Below is a small trained network, with its code and all its weights. Each question gives an input and a class and asks what happens when units are switched off, that is, made to give their printed mean instead of their output.

import numpy as np


def w(rows, s, z=0):
    codes = np.array(rows[::2]) - 128.0
    scale = np.full(codes.shape[1], s)
    scale[-1] = z or s
    return codes * scale


def norm(h):
    return h / np.sqrt((h * h).mean(-1, keepdims=True) + 1e-5)


def f(y):
    return y / 2 * (1 + np.tanh(0.7978845608 * (y + 0.044715 * y**3)))


def log_softmax(a):
    a = a - a.max(-1, keepdims=True)
    return a - np.log(np.exp(a).sum(-1, keepdims=True))


def net(x, mask):
    res = np.array(x, float).reshape(1, 8) / 4 @ E
    u = 0
    for l in range(3):
        y = f(norm(res) @ A[l][:, :-1].T + A[l][:, -1])
        res = res + np.where(mask[u : u + 11], y, B[l][:, -1]) @ B[l][:, :-1]
        u += 11
    return log_softmax(norm(res)[-1] @ U[:, :-1].T + U[:, -1])


A, B = {}, {}
E = w([
[129,129,128,128,130,127],'x0',
[128,129,129,128,129,128],'x1',
[126,178,103,89,86,177],'x2',
[127,128,127,128,126,129],'x3',
[60,146,142,105,145,89],'x4',
[128,127,129,126,128,129],'x5',
[131,127,129,129,130,127],'x6',
[116,174,253,173,65,103],'x7',
],0.0026)
A[0] = w([
[125,159,168,179,150,111,98],'L0N0',
[95,181,163,100,75,104,119],'L0N1',
[192,124,97,137,153,125,91],'L0N2',
[138,110,234,251,142,86,60],'L0N3',
[227,102,218,217,37,184,1],'L0N4',
[106,148,108,112,135,152,111],'L0N5',
[127,139,120,141,119,114,139],'L0N6',
[250,73,39,144,172,166,96],'L0N7',
[77,169,12,39,161,220,102],'L0N8',
[190,118,99,135,151,117,66],'L0N9',
[123,2,82,141,231,56,98],'L0N10',
],0.003,0.0017)
B[0] = w([
[153,58,147,73,114,131,129],'L0N0',
[67,106,159,154,174,166,155],'L0N1',
[94,95,163,155,82,164,131],'L0N2',
[195,32,83,43,98,84,194],'L0N3',
[192,193,67,126,214,45,178],'L0N4',
[114,131,114,118,103,86,129],'L0N5',
[124,119,140,117,143,140,133],'L0N6',
[3,7,209,162,102,203,231],'L0N7',
[148,76,71,87,95,11,254],'L0N8',
[100,112,156,159,77,165,119],'L0N9',
[83,223,108,214,176,226,217],'L0N10',
],0.0021,0.0019)
A[1] = w([
[89,179,196,136,98,61,3],'L1N0',
[176,230,168,138,45,149,11],'L1N1',
[164,249,162,181,67,174,38],'L1N2',
[140,117,119,105,131,136,108],'L1N3',
[118,123,78,68,114,173,110],'L1N4',
[229,130,172,135,63,142,116],'L1N5',
[127,128,128,128,133,129,121],'L1N6',
[3,150,34,105,226,103,23],'L1N7',
[115,123,145,136,117,104,83],'L1N8',
[170,84,120,77,112,144,105],'L1N9',
[253,52,38,76,184,108,176],'L1N10',
],0.003,0.00067)
B[1] = w([
[100,43,92,103,142,166,161],'L1N0',
[131,146,93,140,190,201,158],'L1N1',
[129,156,103,99,186,212,148],'L1N2',
[128,139,162,141,110,110,129],'L1N3',
[134,128,172,146,97,88,166],'L1N4',
[172,165,109,136,165,106,168],'L1N5',
[127,132,131,129,128,131,127],'L1N6',
[188,200,122,172,153,91,238],'L1N7',
[130,108,109,104,138,134,122],'L1N8',
[137,145,151,146,113,100,141],'L1N9',
[108,185,255,162,64,134,248],'L1N10',
],0.0033,0.0015)
A[2] = w([
[119,119,127,129,134,114,100],'L2N0',
[145,150,69,140,122,161,117],'L2N1',
[119,125,102,133,102,139,101],'L2N2',
[214,54,105,146,157,96,5],'L2N3',
[147,193,146,86,90,89,124],'L2N4',
[39,134,100,92,138,172,130],'L2N5',
[128,77,166,182,142,196,143],'L2N6',
[188,131,109,111,3,196,1],'L2N7',
[54,90,157,162,95,81,105],'L2N8',
[89,163,109,67,121,123,12],'L2N9',
[106,81,174,84,132,109,4],'L2N10',
],0.0049,0.00098)
B[2] = w([
[141,145,122,114,134,132,123],'L2N0',
[114,103,229,72,171,118,174],'L2N1',
[156,95,175,106,112,116,133],'L2N2',
[92,203,199,192,2,156,161],'L2N3',
[92,70,67,172,79,167,202],'L2N4',
[153,158,232,200,47,135,203],'L2N5',
[54,110,27,128,42,131,232],'L2N6',
[194,54,100,42,240,78,251],'L2N7',
[178,123,101,44,205,224,215],'L2N8',
[100,163,152,159,23,146,149],'L2N9',
[84,102,173,108,196,99,123],'L2N10',
],0.0028,0.0013)
U = w([
[62,46,69,225,88,211,236],'0',
[87,203,69,207,254,68,55],'1',
[199,21,74,19,123,119,151],'2',
[76,193,40,76,21,41,138],'3',
[227,125,215,214,60,72,164],'4',
[57,61,225,60,231,74,72],'5',
[220,215,121,94,183,217,168],'6',
[32,210,220,102,42,199,2],'7',
],0.0087,0.00075)

Each question gives the input, the list of numbers given to net, and the class t.
The units are the neurons (one row each of A and B). Each row of codes is followed by its name. A weight is (code - 128) times the scale printed after its matrix; where a second scale follows, it is the last column's (A, B and U).
mask holds one flag per neuron, layer by layer. A switched-off neuron (its flag False) gives its mean, the last column of its row in B, instead of its output. The means were averaged over made-up inputs and are rounded, as every weight is.
A unit's drop is (log p(t) with every unit on - log p(t) with that unit switched off) / (log p(t) with every unit on - log p(t) with every unit switched off).
The circuit of an input: a set's keep is (log p(t) with only the set's units on - log p(t) with every unit switched off) / (log p(t) with every unit on - log p(t) with every unit switched off). Starting from the 12 units with the biggest drops (on a tie, the unit counted first), units are removed one at a time, each time the one whose removal leaves the highest keep (on an exact tie, the one counted first), for as long as the keep stays at least 0.8.
units of the circuit, in order: the units of the circuit, biggest drop first
unit that matters most: the unit with the biggest drop
k most important neurons: the k neurons with the biggest drops, biggest first
k most important neurons of layer l: the k neurons of layer l with the biggest drops, biggest first
input [-8,-4,8,3,-4,4,5,0], class 2: units of the circuit, in order -> [L2N7]
input [7,8,-1,-7,-8,-2,-8,-6], class 0: 2 most important neurons -> [L0N7; L2N6]
input [-4,-5,-5,-3,8,-4,7,-6], class 1: units of the circuit, in order -> [L1N7; L0N10]
input [-6,7,-7,4,5,4,-7,-1], class 1: units of the circuit, in order -> [L0N10; L1N7]
input [-3,7,-8,1,3,3,4,-8], class 1: units of the circuit, in order -> [L1N7; L0N10]
input [3,5,-4,8,0,-3,-4,-4], class 0: units of the circuit, in order -> [L0N7; L2N7]
input [-3,-3,-1,-1,3,0,-8,-5], class 1: 3 most important neurons -> [L1N7; L0N10; L2N6]
input [3,1,1,-8,-1,-1,8,8], class 6: 3 most important neurons of layer 0 -> [L0N8; L0N7; L0N4]
input [-4,2,-7,8,5,3,4,0], class 1: 2 most important neurons of layer 1 -> [L1N7; L1N10]
input [-7,7,0,-3,4,-3,-3,2], class 5: units of the circuit, in order -> [L2N3; L2N8]
input [1,7,-8,1,3,-5,2,0], class 1: units of the circuit, in order -> [L0N10; L0N7]
input [-8,-5,1,-3,-7,-1,-2,3], class 6: units of the circuit, in order -> [L1N2; L0N4]
input [6,8,-5,-8,-5,0,0,0], class 0: 3 most important neurons of layer 0 -> [L0N7; L0N10; L0N8]
input [-3,0,6,-2,-1,5,-2,6], class 6: unit that matters most -> L0N7
input [-2,3,-1,6,-7,4,-5,-7], class 0: units of the circuit, in order -> [L0N7; L2N3]
input [-4,1,-7,-4,5,-4,6,-2], class 1: units of the circuit, in order -> [L0N10; L1N7]
input [-7,0,1,4,3,-1,-7,0], class 3: 2 most important neurons -> [L0N7; L1N7]
input [-7,-6,-2,3,-1,5,-2,-8], class 0: 2 most important neurons -> [L0N7; L0N4]
input [2,-2,4,0,-8,7,2,-1], class 2: 2 most important neurons -> [L2N7; L0N7]
input [4,-1,-1,-5,3,-8,-7,-7], class 1: most important neuron of layer 2 -> [L2N6]
